Here is a tiny trained network, its code and every weight. The questions are about switching its units off for an input and a class, where a switched-off unit gives its printed mean instead of its output.

import numpy as np


def w(rows, s, z=0):
    codes = np.array(rows[::2]) - 128.0
    scale = np.full(codes.shape[1], s)
    scale[-1] = z or s
    return codes * scale


def norm(h):
    return h / np.sqrt((h * h).mean(-1, keepdims=True) + 1e-5)


def f(y):
    return np.maximum(y, 0)


def log_softmax(a):
    a = a - a.max(-1, keepdims=True)
    return a - np.log(np.exp(a).sum(-1, keepdims=True))


def net(x, mask):
    res = np.array(x, float).reshape(1, 7) / 4 @ E
    u = 0
    for l in range(2):
        y = f(norm(res) @ A[l][:, :-1].T + A[l][:, -1])
        res = res + np.where(mask[u : u + 4], y, B[l][:, -1]) @ B[l][:, :-1]
        u += 4
    return log_softmax(norm(res)[-1] @ U[:, :-1].T + U[:, -1])


A, B = {}, {}
E = w([
[128,138,127,142,110],'x0',
[128,126,125,122,135],'x1',
[133,135,134,148,110],'x2',
[123,118,124,117,120],'x3',
[44,68,95,223,157],'x4',
[255,110,76,138,165],'x5',
[132,134,135,141,129],'x6',
],0.0092)
A[0] = w([
[92,97,88,190,155,151],'L0N0',
[101,142,175,45,117,47],'L0N1',
[189,2,21,212,134,3],'L0N2',
[60,93,168,168,114,39],'L0N3',
],0.0075,0.0055)
B[0] = w([
[2,94,140,182,85,255],'L0N0',
[150,230,206,205,141,185],'L0N1',
[152,195,46,191,185,254],'L0N2',
[114,36,164,64,194,191],'L0N3',
],0.009,0.0041)
A[1] = w([
[62,149,162,112,112,201],'L1N0',
[255,116,77,90,79,61],'L1N1',
[38,184,120,210,137,122],'L1N2',
[105,196,239,55,71,1],'L1N3',
],0.0098,0.0047)
B[1] = w([
[156,130,232,134,108,234],'L1N0',
[107,75,99,12,100,207],'L1N1',
[144,135,103,78,126,254],'L1N2',
[203,189,137,248,133,222],'L1N3',
],0.013,0.0072)
U = w([
[192,230,194,193,122,231],'0',
[18,80,198,134,118,155],'1',
[197,144,83,32,124,34],'2',
[116,130,5,205,189,1],'3',
],0.018,0.00063)

Each question gives the input, the list of numbers given to net, and the class t.
The units are the neurons (one row each of A and B). Each row of codes is followed by its name. A weight is (code - 128) times the scale printed after its matrix; where a second scale follows, it is the last column's (A, B and U).
mask holds one flag per neuron, layer by layer. A switched-off neuron (its flag False) gives its mean, the last column of its row in B, instead of its output. The means were averaged over made-up inputs and are rounded, as every weight is.
A unit's drop is (log p(t) with every unit on - log p(t) with that unit switched off) / (log p(t) with every unit on - log p(t) with every unit switched off).
The circuit of an input: a set's keep is (log p(t) with only the set's units on - log p(t) with every unit switched off) / (log p(t) with every unit on - log p(t) with every unit switched off). Starting from all 8 units, units are removed one at a time, each time the one whose removal leaves the highest keep (on an exact tie, the one counted first), for as long as the keep stays at least 0.8.
circuit, biggest first: the units of the circuit, biggest drop first
top k neurons: the k neurons with the biggest drops, biggest first
drop when u is switched off: that unit's drop, to one decimal
input [7,-8,-5,-7,-5,1,-4], class 2: circuit, biggest first : (L1N1)
input [-4,-5,-6,8,-8,-1,-4], class 0: top 2 neurons : (L1N3 L0N1)
input [-7,2,-2,-7,3,0,-5], class 1: top 2 neurons : (L0N0 L1N3)
input [8,-8,-7,-8,0,2,-8], class 2: top 3 neurons : (L0N0 L1N3 L0N1)
input [-3,-6,2,3,0,3,1], class 2: top 4 neurons : (L0N0 L1N3 L1N1 L0N1)
input [5,-6,-7,-8,-5,1,8], class 2: top 2 neurons : (L0N0 L1N1)
input [5,-6,0,-7,4,0,1], class 1: top 2 neurons : (L0N0 L1N3)
input [-1,-6,2,7,1,1,7], class 3: drop when L0N2 is switched off : 0.9
input [-1,-7,8,-3,-2,2,5], class 2: drop when L0N0 is switched off : 0.0
input [0,8,1,5,-2,1,2], class 2: drop when L0N0 is switched off : 3.6
